Each row has a name. Each question is about the rows just above it.

nufam: [156  98 160 110 147 102 160 140  67 123 127 113 186]
tid: [ 97 125 185  99 148 142  80 127 144 184 152  97 116]
vev: [ 97 125 155  99 125 142  80 124 176 127 151  97 106]
beve: [164  96 112 112 164 133 112 102 112 174 103 151 164]
rirag: [ 95 128 154 110 112 154 154  88  88  88 105 135 144]
How many times does beve hold [164]? => 3
Count of [127] in rirag: => 0
How many times does nufam hold [139]? => 0
How many times does rirag hold [154]? => 3
Times [112] occurs in beve: => 4

rirag: [133 152  97 122  39  39 105 124 133 121 154]
Fefi: [160 142 121 154 119 141 120 120 124 147 134]
mobof: [123 137 123 110 122 216  99 133 128 132 112]
ribef: [ 97  97 141 102 102 102 102 140 101  97 141]
Ladom: [128 164 118 157 141  45  93 122 106  86 115]
girok: [ 90 119 132 141 122  69 190 129 109  99 108]
rasi: [163  97 141 128 163 102 150 140 136 163 189]
nufam: [164 164 129 110 144 161 150 133 125 164 134]
moz: [124 148 109 118 119 112 159  86 163 129 125]
Times [141] occurs in ribef: => 2
Times [163] occurs in rasi: => 3
Count of [133] in rirag: => 2
Count of [165] in nufam: => 0
Count of [101] in ribef: => 1

Ladom: [144 145 132 132 132 117 132 126 125 133]
rirag: [124 163 149 107 100 160  93 203 113 122]
vev: [145 139 130 124 109 110 128 142 105 173]
ribef: [112 109 145 128 119 109 128 129 140 119]
rasi: [129 133 111 109 100 133 150 132 143 107]
nufam: [117 161 156 117 110 154  91 182 126 114]
tid: [111 111 108 111 108 119 117 111 101 119]
How many times does Ladom hold [131]? => 0
Count of [100] in rasi: => 1
Count of [107] in rasi: => 1
How many times does tid hold [111]? => 4

Fefi: [114 124 124 101  96 117  96]
ribef: [134 105 123 134 127 127 128]
nufam: [121 124 109 109  77 154  95]
vev: [110  62 121  97 115 152 149]
mobof: [ 94 121 150  94 150  94 150]
Ladom: [141 100 116 181  79 131 133]
rasi: [104  72 123 144 123 141 126]
beve: [ 74 115 129  74 122 122  74]
rirag: [106  81 133 183 131 119  95]
Times [122] occurs in beve: => 2
How many times does Fefi hold [96]? => 2
Count of [127] in ribef: => 2
Count of [150] in mobof: => 3
Times [93] occurs in mobof: => 0
Count of [124] in nufam: => 1

girok: [193 180 108 180 144 172 103 139 173 111  94 101 141 180  68 129 172 180
 118 171 116 172 131 157 133 172  90]
ribef: [122 103  83 105 104 161 103 103 142 158 154 130 112 123 158 152 121 155
 105 139 172 118 105  88 131 209 160]
beve: [104 117 159 133 149  96 133 166 126 122  82  92 101 101 131 103 139  99
 146 127  66 146 131 100 160 150  98]
vev: [118 126  77  81 100  95 105 148 130  90  77  93 117 157 144 107 164  91
 145 126 188 115 125 128 100 127  96]
mobof: [129 127 135  65 150 135 147 120 126 149  79 162  75 119 140 103  89 178
 147 128 162 113 112  84 130 192 162]
rasi: [117 132 147 118 120 132 137 132 131 129  78 166 132 157 117  84 149 144
 132 145 124  90 153 126 104 156 143]
Count of [132] in rasi: => 5
Count of [172] in girok: => 4
Count of [105] in ribef: => 3
How many times does mobof hold [162]? => 3
How many times does beve hold [146]? => 2

beve: [113 140 141 158  84  84 184 121 126 134 109 103 185]
rirag: [122 145  95  94  84 141 124 127 125 132  92 123 165]
girok: [ 94 121  82 158  84 128 130 141 108 116 130 128  94]
mobof: [108 148 137 130  84 138 143 112 121 171 130 108  95]
vev: [134 142 112 120  84 118 144 148 153 176 117 133  86]
nufam: [113 140 103 117  84  84 160 117 127 117 103 103 117]
moz: [104 145  95 127  84 127 124 127 145 132  92 123  88]
How many times does moz hold [145]? => 2
How many times does nufam hold [103]? => 3

moz: [42 42 42 42]
girok: [159 159 159 141]
beve: [190  67 190 190]
tid: [ 92 116 142 104]
ribef: [154  79 111 194]
nufam: [100 100 100 145]
vev: [ 97 183 154 165]
mobof: [ 67 169  84  65]
rirag: [ 88 169  84  65]
rasi: [189 191 152 160]
How many times does girok hold [159]? => 3
Times [190] occurs in beve: => 3
How many times does nufam hold [100]? => 3
Times [160] occurs in rasi: => 1
Times [42] occurs in moz: => 4

moz: [130 167 188 155 143]
rasi: [149 117 117 150 117]
Fefi: [204 172 148 170 101]
Count of [117] in rasi: => 3
Times [118] occurs in rasi: => 0
Times [151] occurs in rasi: => 0
Times [101] occurs in Fefi: => 1
How many times does rasi hold [149]? => 1

nufam: [113 113 114 208 113]
Ladom: [178 114 114 178 114]
beve: [195 195 195 196 195]
How many times does beve hold [195]? => 4
Times [113] occurs in nufam: => 3
How many times does Ladom hold [114]? => 3
[178 114 114 178 114] is in which row? => Ladom
Times [207] occurs in nufam: => 0

rasi: [ 64 208 159  73  75  75 163]
rirag: [ 98 116 153 127 148 112 119]
Fefi: [113 113 135 113 135  92 135]
tid: [141 109 136 141 119 145 121]
Ladom: [148 126 109 134 114 127 119]
mobof: [144 145 144 145 120 144 144]
vev: [113 155 115 109 135 154 162]
nufam: [ 98 116 153 127 146 145 141]
Times [144] occurs in mobof: => 4
Times [75] occurs in rasi: => 2
Times [208] occurs in rasi: => 1
How many times does Fefi hold [135]? => 3

nufam: [117 117 140 116 117]
beve: [147 130 147 147 102]
girok: [115 115 103 133 115]
How many times does nufam hold [140]? => 1
How many times does beve hold [147]? => 3
Count of [102] in beve: => 1
Times [115] occurs in girok: => 3
Times [117] occurs in nufam: => 3
Count of [115] in nufam: => 0
Times [132] occurs in girok: => 0

rasi: [113 129 113 144 148 120  95 145 145 128 128 120]
mobof: [ 83 133  76 211  83  83 142 211 107 212 146  59]
moz: [ 66 147 132 113 147 151 147  94  94  94 147 126]
Count of [128] in rasi: => 2
Times [94] occurs in moz: => 3
Count of [146] in rasi: => 0
Count of [146] in moz: => 0
Count of [211] in mobof: => 2

ribef: [141 132 133 136 133 129 136 132 135 153 143 131 131 131 136 132 136 135
 134 134 129 132 135 133 137]
nufam: [141 138 137 141 132 130 137 132 140 154 138 131 133 132 136 133 136 138
 134 133 133 132 138 143 157]
rirag: [153 133 134 146 134 130 137 135 136 156 145 131 132 131 144 132 137 143
 135 136 130 133 142 133 143]
tid: [158 153 147 164 143 138 181 140 167 169 170 137 144 144 146 152 143 150
 157 146 136 150 153 145 141]
Fefi: [141 138 137 133 132 130 138 132 140 154 138 131 133 132 136 133 133 138
 134 133 133 132 138 143 157]
girok: [142 132 133 137 134 129 136 132 136 162 145 131 131 131 136 133 142 137
 135 134 129 132 135 137 138]
moz: [137 138 133 136 133 129 136 132 135 153 143 131 131 131 136 132 136 135
 134 134 129 132 135 133 137]
How many times does Fefi hold [139]? => 0
Count of [137] in rirag: => 2

